Here is a tiny trained network, its code and every weight. The questions are about switching its units off for an input and a class, where a switched-off unit gives its printed mean instead of its output.

import numpy as np


def w(rows, s, z=0):
    codes = np.array(rows[::2]) - 128.0
    scale = np.full(codes.shape[1], s)
    scale[-1] = z or s
    return codes * scale


def norm(h):
    return h / np.sqrt((h * h).mean(-1, keepdims=True) + 1e-5)


def f(y):
    return y / 2 * (1 + np.tanh(0.7978845608 * (y + 0.044715 * y**3)))


def log_softmax(a):
    a = a - a.max(-1, keepdims=True)
    return a - np.log(np.exp(a).sum(-1, keepdims=True))


def net(x, mask):
    res = np.array(x, float).reshape(1, 6) / 4 @ E
    u = 0
    for l in range(4):
        y = f(norm(res) @ A[l][:, :-1].T + A[l][:, -1])
        res = res + np.where(mask[u : u + 7], y, B[l][:, -1]) @ B[l][:, :-1]
        u += 7
    return log_softmax(norm(res)[-1] @ U[:, :-1].T + U[:, -1])


A, B = {}, {}
E = w([
[93,134,144,103],'x0',
[197,184,218,62],'x1',
[126,129,126,127],'x2',
[116,131,134,121],'x3',
[138,164,2,66],'x4',
[165,50,83,77],'x5',
],0.0045)
A[0] = w([
[202,202,180,118,119],'L0N0',
[200,116,147,148,130],'L0N1',
[188,229,123,2,53],'L0N2',
[191,216,95,68,75],'L0N3',
[119,106,94,81,148],'L0N4',
[132,59,127,91,149],'L0N5',
[142,124,154,182,255],'L0N6',
],0.0072,0.0021)
B[0] = w([
[50,110,169,129,195],'L0N0',
[57,156,195,51,143],'L0N1',
[129,99,145,180,253],'L0N2',
[37,59,115,214,208],'L0N3',
[180,106,71,157,158],'L0N4',
[205,123,69,121,153],'L0N5',
[1,118,111,116,181],'L0N6',
],0.0061,0.004)
A[1] = w([
[105,23,110,75,151],'L1N0',
[144,107,163,147,98],'L1N1',
[69,204,71,195,250],'L1N2',
[88,116,209,102,221],'L1N3',
[213,165,133,39,119],'L1N4',
[126,87,129,70,148],'L1N5',
[110,57,254,159,35],'L1N6',
],0.0071,0.0014)
B[1] = w([
[101,77,151,107,204],'L1N0',
[131,136,109,137,134],'L1N1',
[213,254,97,76,255],'L1N2',
[223,178,78,157,218],'L1N3',
[101,162,137,163,118],'L1N4',
[72,119,140,151,139],'L1N5',
[163,110,66,123,251],'L1N6',
],0.0066,0.0039)
A[2] = w([
[96,200,26,101,114],'L2N0',
[198,102,218,73,238],'L2N1',
[126,206,132,114,202],'L2N2',
[50,120,66,175,65],'L2N3',
[169,60,203,73,15],'L2N4',
[104,215,253,112,87],'L2N5',
[115,185,121,166,255],'L2N6',
],0.0071,0.0012)
B[2] = w([
[136,106,148,161,252],'L2N0',
[170,177,186,108,161],'L2N1',
[113,82,146,181,195],'L2N2',
[191,137,158,104,184],'L2N3',
[115,229,148,113,147],'L2N4',
[161,19,151,138,192],'L2N5',
[117,130,192,254,208],'L2N6',
],0.0069,0.0036)
A[3] = w([
[94,157,77,194,126],'L3N0',
[138,254,58,126,2],'L3N1',
[186,124,108,130,128],'L3N2',
[151,108,164,189,185],'L3N3',
[156,25,157,132,134],'L3N4',
[156,162,112,104,102],'L3N5',
[181,157,166,109,108],'L3N6',
],0.0088,0.0032)
B[3] = w([
[148,255,140,52,214],'L3N0',
[194,155,237,75,152],'L3N1',
[99,132,212,89,170],'L3N2',
[16,88,82,173,254],'L3N3',
[93,130,176,36,220],'L3N4',
[126,95,100,109,121],'L3N5',
[139,138,116,94,140],'L3N6',
],0.0064,0.0043)
U = w([
[90,163,122,225,165],'0',
[195,196,142,94,253],'1',
[93,45,118,56,136],'2',
[148,92,1,98,6],'3',
[106,67,215,180,18],'4',
],0.014,0.0039)

Each question gives the input, the list of numbers given to net, and the class t.
The units are the neurons (one row each of A and B). Each row of codes is followed by its name. A weight is (code - 128) times the scale printed after its matrix; where a second scale follows, it is the last column's (A, B and U).
mask holds one flag per neuron, layer by layer. A switched-off neuron (its flag False) gives its mean, the last column of its row in B, instead of its output. The means were averaged over made-up inputs and are rounded, as every weight is.
A unit's drop is (log p(t) with every unit on - log p(t) with that unit switched off) / (log p(t) with every unit on - log p(t) with every unit switched off).
The circuit of an input: a set's keep is (log p(t) with only the set's units on - log p(t) with every unit switched off) / (log p(t) with every unit on - log p(t) with every unit switched off). Starting from the 12 units with the biggest drops (on a tie, the unit counted first), units are removed one at a time, each time the one whose removal leaves the highest keep (on an exact tie, the one counted first), for as long as the keep stays at least 0.8.
circuit, biggest first: the units of the circuit, biggest drop first
k most important neurons: the k neurons with the biggest drops, biggest first
top k neurons in layer l: the k neurons of layer l with the biggest drops, biggest first
drop when u is switched off: that unit's drop, to one decimal
input [-2,6,0,0,6,-1], class 0: circuit, biggest first : [L0N3]
input [-5,-7,-8,-5,5,-6], class 1: circuit, biggest first : [L1N2, L3N1]
input [-2,-1,-8,-2,-6,3], class 2: 2 most important neurons : [L1N2, L1N6]
input [6,2,6,-7,7,-2], class 0: 3 most important neurons : [L0N3, L0N2, L2N0]
input [4,8,5,3,3,-6], class 0: circuit, biggest first : [L0N3, L0N2]
input [-2,3,-7,4,8,-5], class 0: 3 most important neurons : [L0N3, L0N2, L2N6]
input [3,0,0,2,-8,5], class 2: 3 most important neurons : [L1N6, L1N2, L3N0]
input [3,1,-3,2,-3,7], class 1: 2 most important neurons : [L0N3, L2N4]
input [-3,-5,1,2,4,-6], class 1: 2 most important neurons : [L1N2, L3N1]
input [3,2,7,7,3,0], class 0: 2 most important neurons : [L2N5, L0N3]
input [8,-2,8,-7,-5,1], class 2: top 2 neurons in layer 3 : [L3N2, L3N4]
input [-7,-5,1,-3,-3,1], class 2: 2 most important neurons : [L1N3, L2N3]
input [-7,-5,6,3,4,-8], class 1: 2 most important neurons : [L1N2, L3N1]
input [-6,7,8,4,-2,-8], class 4: circuit, biggest first : [L2N5]
input [8,7,5,5,-1,-3], class 4: 2 most important neurons : [L2N5, L1N3]
input [0,2,-8,7,6,4], class 2: top 3 neurons in layer 1 : [L1N3, L1N2, L1N6]
input [6,4,3,-7,8,6], class 2: 2 most important neurons : [L1N2, L1N3]
input [-1,-8,-1,-8,1,-4], class 1: 2 most important neurons : [L1N2, L3N0]
input [-6,-8,3,-6,5,-3], class 1: 2 most important neurons : [L3N1, L1N2]
input [-8,5,3,-1,-6,4], class 1: most important neuron : [L1N6]
input [-2,4,-6,1,2,5], class 2: 2 most important neurons : [L0N3, L1N2]
input [8,7,-8,8,0,-3], class 4: drop when L2N5 is switched off : 0.5
input [0,5,3,-3,2,0], class 0: drop when L0N2 is switched off : 0.2
input [-6,-6,2,-5,3,-1], class 1: drop when L2N5 is switched off : 0.1
input [-1,4,5,-2,3,3], class 2: drop when L3N4 is switched off : 0.1
